Here is a tiny trained network, its code and every weight. The questions are about switching its units off for an input and a class, where a switched-off unit gives its printed mean instead of its output.

import numpy as np


def w(rows, s, z=0):
    codes = np.array(rows[::2]) - 128.0
    scale = np.full(codes.shape[1], s)
    scale[-1] = z or s
    return codes * scale


def norm(h):
    return h / np.sqrt((h * h).mean(-1, keepdims=True) + 1e-5)


def f(y):
    return y / 2 * (1 + np.tanh(0.7978845608 * (y + 0.044715 * y**3)))


def log_softmax(a):
    a = a - a.max(-1, keepdims=True)
    return a - np.log(np.exp(a).sum(-1, keepdims=True))


def net(x, mask):
    res = np.array(x, float).reshape(1, 3) / 4 @ E
    u = 0
    for l in range(3):
        y = f(norm(res) @ A[l][:, :-1].T + A[l][:, -1])
        res = res + np.where(mask[u : u + 7], y, B[l][:, -1]) @ B[l][:, :-1]
        u += 7
    return log_softmax(norm(res)[-1] @ U[:, :-1].T + U[:, -1])


A, B = {}, {}
E = w([
[197,226,96,82,65,40,100,87],'x0',
[126,43,51,5,150,191,35,56],'x1',
[158,151,10,237,167,224,245,10],'x2',
],0.0022)
A[0] = w([
[71,119,118,206,209,212,137,99,17],'L0N1',
[120,167,142,99,53,63,78,104,126],'L0N2',
[116,128,59,141,152,223,138,133,5],'L0N3',
[159,184,82,164,47,132,167,46,28],'L0N4',
[85,124,183,169,128,210,117,115,177],'L0N5',
[106,175,195,158,74,86,151,246,156],'L0N6',
[176,168,126,218,117,104,254,131,59],'L0N7',
],0.0044,0.0018)
B[0] = w([
[163,116,43,116,41,44,185,202,203],'L0N1',
[183,48,82,156,76,68,131,172,180],'L0N2',
[115,91,89,52,81,124,157,189,166],'L0N3',
[117,157,219,138,119,202,203,64,197],'L0N4',
[30,105,190,69,168,100,93,254,176],'L0N5',
[100,146,98,2,174,97,227,97,254],'L0N6',
[197,95,155,202,87,114,24,127,246],'L0N7',
],0.0037,0.0031)
A[1] = w([
[141,235,107,121,149,186,136,7,40],'L1N1',
[135,164,141,254,72,146,115,219,11],'L1N2',
[63,143,159,68,174,128,119,78,18],'L1N3',
[103,95,221,71,149,124,127,175,103],'L1N4',
[66,99,61,75,172,144,164,178,138],'L1N5',
[115,84,104,99,90,132,67,209,93],'L1N6',
[151,213,104,133,143,168,172,69,97],'L1N7',
],0.0046,0.0011)
B[1] = w([
[85,225,124,96,242,151,70,157,207],'L1N1',
[157,89,102,220,215,8,113,140,192],'L1N2',
[148,93,126,242,206,134,168,159,134],'L1N3',
[68,117,117,224,173,177,108,94,233],'L1N4',
[197,183,185,149,99,226,204,66,253],'L1N5',
[166,165,96,205,96,144,76,4,219],'L1N6',
[140,154,130,35,128,180,24,188,182],'L1N7',
],0.0037,0.0023)
A[2] = w([
[160,131,163,166,179,219,59,66,117],'L2N1',
[80,169,181,167,176,73,78,133,89],'L2N2',
[115,52,129,184,230,82,157,254,153],'L2N3',
[150,195,153,91,99,43,217,144,127],'L2N4',
[196,177,123,183,56,147,75,110,39],'L2N5',
[67,85,153,174,125,191,59,95,8],'L2N6',
[42,166,195,169,160,142,231,151,71],'L2N7',
],0.0047,0.0016)
B[2] = w([
[100,138,163,154,128,66,143,213,245],'L2N1',
[191,163,99,110,142,253,160,64,166],'L2N2',
[63,90,67,123,118,91,121,77,253],'L2N3',
[73,115,151,146,119,166,162,210,251],'L2N4',
[143,104,191,140,175,111,103,71,177],'L2N5',
[108,166,135,182,35,179,127,232,166],'L2N6',
[157,115,163,61,189,121,50,36,219],'L2N7',
],0.0051,0.0023)
U = w([
[59,85,187,81,229,144,141,34,219],'0',
[105,139,163,63,82,55,220,247,183],'1',
[77,110,180,213,72,191,68,221,172],'2',
[216,72,106,74,64,54,35,71,61],'3',
[119,45,37,227,144,34,169,91,110],'4',
[230,220,198,203,189,92,122,113,89],'5',
[164,87,41,109,63,228,226,109,158],'6',
[147,225,65,31,198,188,69,148,8],'7',
],0.012,0.0013)

Each question gives the input, the list of numbers given to net, and the class t.
The units are the neurons (one row each of A and B). Each row of codes is followed by its name. A weight is (code - 128) times the scale printed after its matrix; where a second scale follows, it is the last column's (A, B and U).
mask holds one flag per neuron, layer by layer. A switched-off neuron (its flag False) gives its mean, the last column of its row in B, instead of its output. The means were averaged over made-up inputs and are rounded, as every weight is.
A unit's drop is (log p(t) with every unit on - log p(t) with that unit switched off) / (log p(t) with every unit on - log p(t) with every unit switched off).
The circuit of an input: a set's keep is (log p(t) with only the set's units on - log p(t) with every unit switched off) / (log p(t) with every unit on - log p(t) with every unit switched off). Starting from the 12 units with the biggest drops (on a tie, the unit counted first), units are removed one at a time, each time the one whose removal leaves the highest keep (on an exact tie, the one counted first), for as long as the keep stays at least 0.8.
units of the circuit, in order: the units of the circuit, biggest drop first
unit that matters most: the unit with the biggest drop
top k neurons: the k neurons with the biggest drops, biggest first
top k neurons in layer l: the k neurons of layer l with the biggest drops, biggest first
input [-1,-8,-2], class 0: unit that matters most : L0N6
input [-1,-6,-2], class 0: units of the circuit, in order : L0N6; L2N7
input [-8,7,1], class 6: units of the circuit, in order : L0N1; L1N5
input [-1,-2,1], class 4: units of the circuit, in order : L1N2; L2N3
input [-2,-7,5], class 4: units of the circuit, in order : L2N3; L1N2
input [-8,5,2], class 6: top 3 neurons : L0N1; L0N7; L1N5
input [8,-1,-1], class 1: top 2 neurons : L0N2; L2N4
input [0,6,-1], class 2: units of the circuit, in order : L0N6; L2N6
input [0,-6,-7], class 0: units of the circuit, in order : L2N7; L1N4; L0N6
input [-8,-5,1], class 4: top 4 neurons : L0N1; L0N7; L1N2; L2N3
input [2,1,5], class 7: top 2 neurons in layer 0 : L0N2; L0N4
input [-7,0,7], class 4: units of the circuit, in order : L0N6; L1N2; L0N1
input [2,0,6], class 5: top 2 neurons : L0N6; L0N7
input [5,6,8], class 7: top neuron : L1N1
input [0,6,0], class 2: top 4 neurons in layer 0 : L0N6; L0N1; L0N2; L0N7
input [-6,0,-7], class 0: top 3 neurons : L0N7; L0N6; L2N7
input [-1,-5,-6], class 0: top 2 neurons : L2N7; L0N1
input [2,-1,0], class 1: top 3 neurons : L0N2; L0N6; L1N6
input [0,-3,2], class 4: top 4 neurons : L0N7; L1N2; L2N3; L1N5
input [8,8,7], class 7: units of the circuit, in order : L1N1
input [2,-1,6], class 5: top 2 neurons : L0N4; L0N7
input [2,1,7], class 7: top 2 neurons in layer 1 : L1N1; L1N7
input [0,2,1], class 6: top 2 neurons : L0N7; L0N3
input [-6,2,2], class 6: top 2 neurons : L0N1; L1N5
input [0,-7,4], class 4: top 3 neurons : L0N7; L1N2; L2N3
input [-4,-1,6], class 4: top 3 neurons : L0N6; L1N2; L0N7
input [0,4,-3], class 2: unit that matters most : L0N1
input [0,5,-3], class 2: top 2 neurons in layer 0 : L0N1; L0N7
input [-3,-1,-8], class 0: top 2 neurons : L0N6; L0N7
input [1,1,6], class 7: top 3 neurons in layer 0 : L0N2; L0N4; L0N3
